Where the symbols take the units:
j75: w>j243, a>j824, c>j233, d>j7, m>j374
j436: w>j943, a>j547, c>j303, d>j384, m>j689
j547: w>j395, a>j422, c>j436, d>j689, m>j715
j526: w>j702, a>j927, c>j595, d>j452, m>j284
j414: w>j59, a>j114, c>j702, d>j217, m>j849
j961: w>j968, a>j588, c>j816, d>j51, m>j281
j837: w>j108, a>j761, c>j849, d>j114, m>j450
j374: w>j185, a>j297, c>j7, d>j75, m>j824
j328: w>j114, a>j411, c>j927, d>j207, m>j870
j816: w>j924, a>j961, c>j40, d>j814, m>j51
j7: w>j234, a>j374, c>j968, d>j233, m>j75
j59: w>j689, a>j9, c>j761, d>j142, m>j329
j450: w>j303, a>j142, c>j114, d>j837, m>j761
j411: w>j450, a>j217, c>j328, d>j870, m>j702
j297: w>j595, a>j848, c>j374, d>j824, m>j603
j329: w>j547, a>j108, c>j142, d>j59, m>j9
j284: w>j217, a>j207, c>j452, d>j526, m>j927
j114: w>j9, a>j450, c>j414, d>j849, m>j837
j243: w>j927, a>j705, c>j848, d>j234, m>j185
j621: w>j297, a>j233, c>j324, d>j924, m>j968
j870: w>j837, a>j702, c>j207, d>j328, m>j411
j420: w>j961, a>j246, c>j109, d>j943, m>j395
j705: w>j328, a>j452, c>j243, d>j185, m>j595
j207: w>j849, a>j870, c>j284, d>j927, m>j328
j142: w>j436, a>j329, c>j450, d>j761, m>j59
j233: w>j848, a>j75, c>j621, d>j968, m>j7
j109: w>j816, a>j420, c>j422, d>j240, m>j943
j824: w>j705, a>j603, c>j75, d>j374, m>j297
j927: w>j414, a>j328, c>j526, d>j284, m>j207
j108: w>j422, a>j384, c>j329, d>j9, m>j303
j603: w>j452, a>j234, c>j824, d>j297, m>j848
j422: w>j40, a>j109, c>j547, d>j715, m>j240
j40: w>j73, a>j816, c>j395, d>j246, m>j814
j51: w>j621, a>j281, c>j814, d>j816, m>j961
j281: w>j233, a>j73, c>j51, d>j961, m>j588
j943: w>j51, a>j395, c>j240, d>j109, m>j420
j324: w>j374, a>j621, c>j588, d>j73, m>j924
j384: w>j109, a>j689, c>j108, d>j303, m>j436
j240: w>j814, a>j943, c>j715, d>j422, m>j109
j924: w>j824, a>j968, c>j73, d>j324, m>j621
j848: w>j526, a>j243, c>j297, d>j603, m>j234
j849: w>j329, a>j837, c>j217, d>j414, m>j114
j968: w>j603, a>j7, c>j924, d>j621, m>j233
j9: w>j715, a>j303, c>j59, d>j329, m>j108
j234: w>j284, a>j185, c>j603, d>j848, m>j243
j303: w>j240, a>j436, c>j9, d>j108, m>j384
j246: w>j588, a>j814, c>j420, d>j395, m>j40
j715: w>j246, a>j240, c>j689, d>j547, m>j422
j761: w>j384, a>j59, c>j837, d>j450, m>j142
j452: w>j411, a>j284, c>j705, d>j595, m>j526
j185: w>j207, a>j595, c>j234, d>j243, m>j705
j702: w>j761, a>j414, c>j870, d>j411, m>j217
j814: w>j324, a>j51, c>j246, d>j40, m>j816
j73: w>j75, a>j924, c>j281, d>j588, m>j324
j689: w>j420, a>j715, c>j384, d>j436, m>j547
j395: w>j281, a>j40, c>j943, d>j420, m>j246
j217: w>j142, a>j849, c>j411, d>j702, m>j414
j588: w>j7, a>j324, c>j961, d>j281, m>j73
j595: w>j870, a>j526, c>j185, d>j705, m>j452

In the rows, 148 stands for zero.

The rows follow the links: the fewer symbols apart two units are, the more alike their rows tend to be.

Each row is also shifted at random along 3 hidden directions that mean nothing.

Some units, each with a row of numbers:
j328 [  52,  114,  168,  118,  133,  177,  120,  189,   91,  112,  167,  190,  154,  113,  170,  160,  142,  181,  177,  154,  118,  149,  126,  142,  208,  157,  128,  128,  138,  121,  179,  107,  183,  143,  100,  159,  177,  149,  161,  157,  178,  147,  176,  129,  108,   91,  152,  139,  132,  152,   92,  121,  138,   95,  130,  137,  172,  165,  168,  158,  150,  141,  172,  113,   92,   95]
j924 [ 224,  166,  156,  193,  150,  114,  171,   92,  169,  158,  163,  122,  177,  201,  100,  145,  138,  162,  128,  180,  158,  195,  115,  106,   60,  101,  133,  150,  196,  143,   63,  198,  121,  140,  173,  101,   99,  134,  133,  126,  118,  125,  161,  167,  142,  187,  185,  143,  189,  169,  188,  170,  153,  184,  142,  177,  182,  157,  118,  119,  128,  167,  106,  166,  174,  167]
j207 [  57,  112,  159,  139,  144,  198,  119,  167,   72,   93,  176,  139,  132,  123,  143,  137,  136,  182,  190,  114,  158,  176,  127,  157,  213,  166,  199,  133,  134,  154,  113,  203,  165,  164,  133,  114,  152,  108,  177,  219,  154,  127,  132,  126,  117,   87,  147,  224,  148,  132,  117,  127,  155,  120,   99,  110,  173,  106,  158,  187,  132,  200,  133,  104,  146,  109]
j848 [ 158,  143,  131,  186,  164,  219,  119,  134,  107,  119,  152,  107,  201,  180,  153,  179,  151,  177,  137,  100,  111,  128,   60,  116,  136,   98,  148,   94,  213,  208,  239,  131,   96,  191,   83,  149,  111,  113,  132,  157,  172,  112,  146,  155,  126,  111,  151,  127,  167,  126,  116,  161,  135,  144,  160,  137,  201,  131,  147,  155,  221,  151,  116,  188,  140,  121]
j217 [  49,  121,  168,  100,  127,  166,  112,  188,  101,  122,  164,  171,  145,  109,  185,  167,  141,  171,  185,  133,  132,  133,  150,  172,  237,  176,  176,  135,  137,  174,  202,  136,  179,  168,  138,  170,  186,  169,  155,  173,  177,  151,  126,  134,  125,   96,  127,  196,  124,  127,  124,  140,  125,  104,  132,  101,  157,  156,  176,  183,  139,  183,  159,  115,  112,  113]
j246 [ 226,  172,  153,  192,  172,  115,  171,  102,  177,  184,  150,  113,  111,  163,  109,  109,  153,  128,  167,  132,  171,  136,  202,  170,   99,  154,  181,  191,  113,  157,  120,  178,  156,  158,  203,  130,  133,  162,  122,  139,   88,  155,  122,  174,  181,  219,  171,  193,  129,  150,  203,  164,  190,  157,  165,  140,  101,  112,  120,  182,  137,  162,  150,  180,  202,  185]
j303 [ 136,  167,  123,  110,  133,  148,  147,  189,  201,  171,  101,  154,  115,  108,  200,  173,  170,  105,  131,  141,  211,  119,  204,  186,  187,  196,  184,  166,   99,  167,  168,  153,  141,  134,  184,  176,  189,  171,  191,  161,  176,  199,  124,  151,  201,  153,   89,  106,  136,  136,  151,  171,  145,  198,  160,  192,   93,  158,  188,  140,  132,  144,  172,  137,  175,  169]
j715 [ 188,  167,  123,  147,  168,  115,  195,  151,  201,  186,  119,  158,   92,  132,  135,  112,  152,   95,  143,  154,  178,  144,  231,  197,  144,  191,  154,  189,   87,  121,   95,  160,  169,  129,  187,  165,  167,  160,  144,  157,  112,  171,  122,  133,  194,  185,  129,  184,  134,  154,  185,  116,  179,  165,  149,  138,   77,  126,  138,  145,  133,  120,  176,  142,  180,  199]
j420 [ 223,  179,  143,  196,  173,  149,  140,  122,  195,  182,  135,  104,  117,  144,  152,  151,  182,  125,  163,   98,  215,  115,  188,  163,  104,  151,  207,  190,  105,  188,  185,  167,  123,  165,  203,  131,  149,  171,  159,  146,  117,  186,  133,  217,  209,  215,  139,  120,  112,  131,  182,  228,  191,  194,  178,  215,   94,  118,  155,  182,  144,  162,  139,  208,  215,  161]
j547 [ 175,  173,  130,  146,  159,  136,  159,  164,  200,  185,  114,  137,  110,  126,  178,  149,  171,   99,  140,  125,  192,  109,  209,  194,  162,  185,  178,  184,   90,  169,  181,  143,  148,  150,  180,  175,  174,  170,  157,  148,  147,  192,  112,  164,  202,  181,  114,  144,  120,  130,  172,  164,  171,  180,  177,  169,   74,  137,  156,  164,  147,  136,  170,  171,  193,  180]
j142 [  80,  138,  144,   85,  133,  139,  139,  188,  154,  161,  130,  152,  131,  103,  208,  165,  152,  127,  154,  140,  140,  108,  191,  196,  238,  204,  194,  141,  134,  199,  223,  139,  160,  164,  165,  201,  195,  186,  143,  170,  187,  169,   94,  122,  154,  117,   97,  214,  129,  109,  151,  140,  119,  142,  147,   82,  124,  159,  185,  178,  135,  160,  172,  121,  145,  151]
j588 [ 231,  174,  168,  198,  160,  119,  151,   78,  165,  180,  163,  101,  169,  197,  121,  139,  143,  150,  148,  145,  132,  141,  139,  133,   69,  114,  165,  153,  192,  197,  171,  152,  133,  178,  182,  136,  106,  179,   97,  111,  110,  132,  131,  185,  148,  201,  183,  184,  149,  141,  200,  185,  157,  154,  168,  130,  160,  136,  114,  164,  156,  168,  116,  199,  171,  169]
j452 [  91,  121,  145,  160,  155,  230,  112,  158,   73,   90,  179,  119,  150,  141,  138,  145,  142,  191,  182,   90,  141,  166,   92,  148,  196,  146,  192,  115,  159,  177,  152,  195,  138,  182,  111,  115,  130,   97,  172,  212,  152,  113,  136,  136,  123,   91,  151,  198,  157,  121,  106,  134,  159,  129,  120,  111,  178,   96,  150,  188,  181,  190,  116,  130,  145,  108]
j849 [  54,  120,  158,   89,  109,  153,  128,  196,  128,  118,  151,  191,  137,  105,  187,  175,  148,  167,  160,  171,  201,  173,  160,  157,  217,  181,  165,  148,  118,  106,   90,  168,  169,  115,  161,  143,  188,  142,  207,  180,  187,  179,  166,  141,  142,  104,  129,  118,  144,  160,  121,  153,  125,  162,  115,  194,  158,  173,  190,  136,   88,  171,  162,   83,  123,  118]
j281 [ 228,  159,  173,  180,  151,   87,  172,  103,  190,  183,  151,  155,  178,  193,  122,  135,  148,  151,  135,  193,  122,  144,  148,  109,   58,  106,   85,  169,  169,  113,  142,  103,  148,  133,  161,  152,  130,  181,  105,   72,  118,  150,  182,  180,  144,  205,  196,   92,  152,  183,  182,  169,  151,  138,  170,  180,  158,  189,  120,  118,  138,  116,  156,  185,  136,  166]
j234 [ 144,  136,  138,  169,  156,  197,  138,  165,  109,  117,  155,  165,  207,  170,  145,  178,  147,  178,  126,  152,   98,  148,   61,  104,  127,   97,   78,  104,  199,  133,  197,   83,  123,  146,   48,  154,  131,  116,  140,  119,  179,  125,  202,  140,  116,  104,  162,   59,  176,  159,   90,  130,  128,  118,  164,  170,  203,  172,  148,  116,  215,  101,  141,  166,  103,  112]
j927 [  67,  119,  161,  139,  139,  187,  124,  179,   85,   93,  174,  172,  143,  127,  135,  149,  137,  191,  186,  135,  154,  192,  116,  141,  203,  153,  155,  134,  136,  108,   94,  180,  168,  137,  116,  111,  153,  103,  192,  195,  158,  130,  172,  130,  116,   89,  156,  158,  156,  156,  103,  113,  152,  124,  110,  150,  176,  133,  162,  160,  137,  165,  142,  100,  121,  105]
j411 [  49,  112,  178,  112,  119,  190,   92,  196,  102,  120,  163,  180,  165,  102,  204,  193,  157,  180,  179,  140,  136,  122,  125,  142,  218,  152,  150,  124,  133,  158,  244,   94,  164,  162,  106,  175,  191,  163,  168,  153,  204,  172,  174,  159,  128,   88,  142,  116,  116,  136,   97,  179,  125,  112,  149,  162,  170,  174,  192,  169,  153,  153,  176,  130,   98,   82]
j761 [  73,  132,  142,   80,  122,  141,  146,  191,  150,  146,  137,  161,  114,  104,  186,  152,  143,  137,  157,  162,  169,  150,  193,  186,  230,  209,  193,  153,  126,  159,  126,  185,  173,  141,  182,  158,  177,  157,  173,  182,  171,  160,  111,  119,  151,  116,  105,  201,  143,  138,  157,  127,  127,  159,  124,  112,  137,  153,  180,  154,  101,  175,  165,   93,  144,  151]
j968 [ 219,  156,  148,  178,  166,  131,  166,   84,  148,  165,  163,  114,  189,  211,  112,  134,  129,  158,  132,  153,   92,  155,  109,  121,   88,  107,  139,  132,  228,  190,  156,  163,  121,  177,  146,  136,   98,  148,   90,  126,  119,  101,  127,  150,  123,  172,  178,  201,  178,  143,  182,  137,  138,  146,  155,   88,  189,  139,  109,  147,  174,  156,  109,  179,  159,  170]
j114 [  55,  126,  161,   96,  122,  164,  117,  185,  116,  133,  145,  143,  129,  104,  197,  165,  146,  159,  176,  125,  163,  131,  166,  184,  241,  195,  215,  138,  135,  204,  184,  177,  164,  170,  171,  162,  183,  169,  165,  190,  180,  158,  103,  133,  135,   99,  107,  219,  130,  112,  141,  157,  128,  139,  128,   96,  151,  142,  182,  189,  124,  199,  150,  111,  144,  129]
j185 [ 121,  132,  133,  175,  156,  217,  137,  160,   94,   91,  167,  138,  171,  159,  127,  155,  141,  186,  152,  118,  163,  191,   68,  117,  148,  122,  149,  115,  176,  136,   95,  197,  114,  147,  100,   96,  116,   72,  191,  191,  163,  112,  176,  139,  125,  104,  153,  119,  181,  154,  104,  136,  153,  161,  126,  178,  195,  116,  148,  136,  176,  163,  113,  128,  147,  116]
j51 [ 233,  178,  167,  196,  164,  105,  163,   97,  187,  173,  157,  132,  145,  179,  109,  135,  153,  148,  153,  160,  205,  179,  167,  122,   62,  123,  156,  185,  136,  124,   62,  191,  134,  132,  205,   99,  122,  152,  159,  130,  104,  162,  168,  201,  173,  220,  188,  111,  147,  174,  188,  199,  178,  193,  156,  227,  135,  142,  123,  137,  109,  167,  124,  170,  188,  171]
j824 [ 188,  155,  138,  181,  158,  179,  151,  122,  135,  124,  157,  130,  202,  190,  124,  168,  145,  174,  118,  145,  135,  167,   66,   97,  100,  100,  122,  115,  210,  166,  145,  159,   94,  157,  105,  122,   98,  108,  152,  141,  158,  111,  169,  153,  133,  137,  163,  101,  189,  151,  132,  157,  133,  176,  152,  180,  207,  151,  140,  117,  183,  145,  111,  171,  146,  140]

Start, symbols taken left to right, then the unit you end at.
Answers are names.
[ 229,  166,  169,  191,  160,  119,  151,   87,  171,  179,  157,  110,  187,  194,  130,  148,  148,  153,  145,  148,   96,  119,  120,  124,   69,  107,  138,  146,  200,  200,  223,  120,  125,  182,  160,  160,  112,  189,   83,   95,  126,  131,  136,  181,  144,  196,  182,  159,  142,  143,  184,  186,  144,  137,  177,  125,  164,  161,  119,  159,  169,  153,  128,  204,  162,  162]
a a -> j968
[  99,  121,  148,  162,  155,  223,  104,  171,   82,  114,  164,  150,  194,  149,  166,  169,  150,  181,  163,  107,   73,  100,   72,  122,  183,  116,  121,   97,  183,  188,  295,   67,  140,  187,   50,  180,  156,  142,  125,  144,  185,  119,  172,  142,  106,   86,  151,  126,  132,  127,   78,  144,  139,   87,  168,  111,  180,  150,  160,  177,  236,  124,  155,  178,  102,   96]
m c c -> j243
[ 217,  174,  139,  173,  170,  104,  190,  120,  194,  178,  137,  143,   95,  149,  110,  101,  149,  116,  150,  157,  200,  168,  219,  176,  110,  169,  164,  199,   87,  104,   45,  195,  166,  121,  209,  118,  145,  144,  164,  150,   89,  161,  134,  154,  195,  215,  154,  167,  134,  166,  197,  140,  197,  178,  147,  178,   81,  119,  121,  152,  117,  145,  159,  152,  196,  196]
w m a -> j588
[ 208,  154,  141,  185,  164,  159,  151,   92,  136,  149,  162,   95,  195,  197,  119,  144,  142,  166,  128,  128,  101,  152,   85,  120,   95,  102,  153,  121,  226,  217,  184,  167,   99,  192,  132,  135,   94,  143,  109,  141,  140,  104,  127,  147,  131,  154,  165,  193,  178,  132,  167,  153,  135,  158,  160,  105,  197,  133,  122,  149,  191,  166,   99,  186,  168,  158]
m c m -> j7
[ 137,  141,  137,  170,  148,  220,  125,  166,  114,   92,  157,  160,  192,  158,  147,  195,  153,  189,  129,  136,  179,  175,   63,   94,  121,   94,  111,  114,  175,  123,  135,  146,  102,  136,   79,  111,  127,   85,  202,  157,  181,  142,  216,  165,  133,  104,  153,   20,  185,  170,   77,  173,  144,  172,  147,  249,  199,  154,  171,  112,  182,  133,  127,  145,  131,   99]
c m c -> j603
[  62,  135,  153,   80,  111,  132,  148,  200,  158,  141,  139,  194,  123,  108,  189,  168,  145,  144,  153,  188,  181,  167,  182,  171,  220,  194,  159,  158,  120,  114,   96,  165,  171,  117,  169,  153,  193,  155,  185,  180,  181,  176,  148,  123,  143,  111,  114,  147,  150,  156,  141,  132,  118,  154,  121,  157,  144,  178,  186,  126,   86,  159,  171,   81,  125,  138]
a a c -> j142
[ 169,  172,  118,  131,  158,  142,  157,  163,  203,  185,  112,  139,  102,  120,  185,  149,  172,   95,  139,  126,  180,  104,  213,  194,  171,  194,  177,  174,  102,  180,  211,  132,  147,  149,  179,  188,  182,  177,  143,  148,  149,  183,  112,  150,  196,  176,  101,  149,  118,  126,  164,  163,  164,  168,  175,  154,   74,  140,  166,  160,  158,  125,  176,  167,  179,  182]
m c -> j436
[ 156,  164,  126,  119,  161,  146,  154,  169,  192,  201,  101,  143,  120,  120,  206,  153,  180,   92,  137,  121,  116,   56,  217,  207,  194,  193,  164,  155,  112,  211,  303,   78,  155,  180,  150,  230,  189,  207,  110,  125,  167,  182,   95,  145,  191,  163,   99,  174,  106,  107,  161,  155,  144,  139,  202,   93,   78,  162,  166,  181,  190,  118,  190,  186,  161,  169]
a m -> j715
[ 233,  172,  172,  189,  165,  111,  157,   99,  183,  184,  150,  135,  152,  173,  123,  135,  154,  143,  146,  157,  152,  135,  170,  134,   68,  121,  137,  175,  142,  142,  163,  124,  146,  149,  173,  147,  128,  182,  120,   98,  114,  164,  158,  190,  172,  223,  181,  121,  131,  169,  184,  190,  176,  154,  179,  180,  129,  157,  120,  158,  139,  136,  149,  200,  173,  167]
m a -> j281
[ 236,  177,  171,  200,  160,  113,  156,   95,  177,  176,  156,  114,  153,  182,  116,  137,  153,  150,  152,  150,  180,  157,  150,  126,   64,  124,  162,  175,  155,  164,  129,  172,  127,  154,  197,  118,  117,  163,  132,  126,  109,  153,  151,  201,  162,  216,  178,  137,  150,  160,  189,  211,  167,  178,  158,  188,  142,  141,  127,  153,  124,  172,  123,  194,  186,  167]
d w a -> j233
[ 223,  161,  162,  188,  166,  106,  173,   76,  160,  169,  162,  111,  174,  202,  110,  123,  127,  152,  145,  159,   89,  145,  124,  129,   84,  116,  134,  144,  209,  180,  168,  141,  146,  176,  160,  147,  102,  170,   82,  111,  112,  110,  130,  151,  130,  189,  188,  203,  154,  150,  196,  147,  145,  125,  162,   82,  179,  146,  103,  159,  160,  154,  128,  191,  155,  173]
d a -> j924
[ 205,  158,  144,  177,  161,  126,  164,  100,  153,  158,  157,  139,  201,  206,  120,  141,  136,  157,  116,  172,   77,  146,  100,  114,   88,  100,   99,  123,  230,  167,  177,  117,  127,  163,  118,  155,  105,  155,   90,   98,  139,  108,  158,  136,  117,  164,  186,  154,  179,  157,  164,  134,  125,  129,  166,  101,  196,  168,  111,  121,  179,  126,  133,  184,  133,  164]
c d d -> j324
[ 198,  166,  139,  153,  180,  112,  174,  141,  186,  212,  121,  143,  123,  141,  162,  110,  163,   89,  154,  136,   73,   54,  224,  201,  148,  180,  128,  167,  116,  187,  297,   49,  191,  179,  150,  232,  179,  216,   63,  103,  118,  157,  107,  145,  176,  197,  141,  211,   96,  118,  178,  118,  173,   81,  204,   51,   78,  146,  118,  189,  207,   83,  203,  206,  144,  188]
w d -> j40
[  75,  114,  155,  148,  146,  203,  126,  165,   72,   89,  181,  152,  144,  129,  131,  137,  134,  183,  184,  124,  151,  188,  111,  144,  198,  152,  169,  134,  146,  128,   90,  202,  155,  151,  117,  107,  141,   94,  183,  212,  149,  120,  152,  122,  114,   84,  153,  191,  155,  142,  107,  113,  160,  127,   98,  133,  173,  111,  150,  169,  140,  182,  127,  106,  135,  109]
a d w -> j414
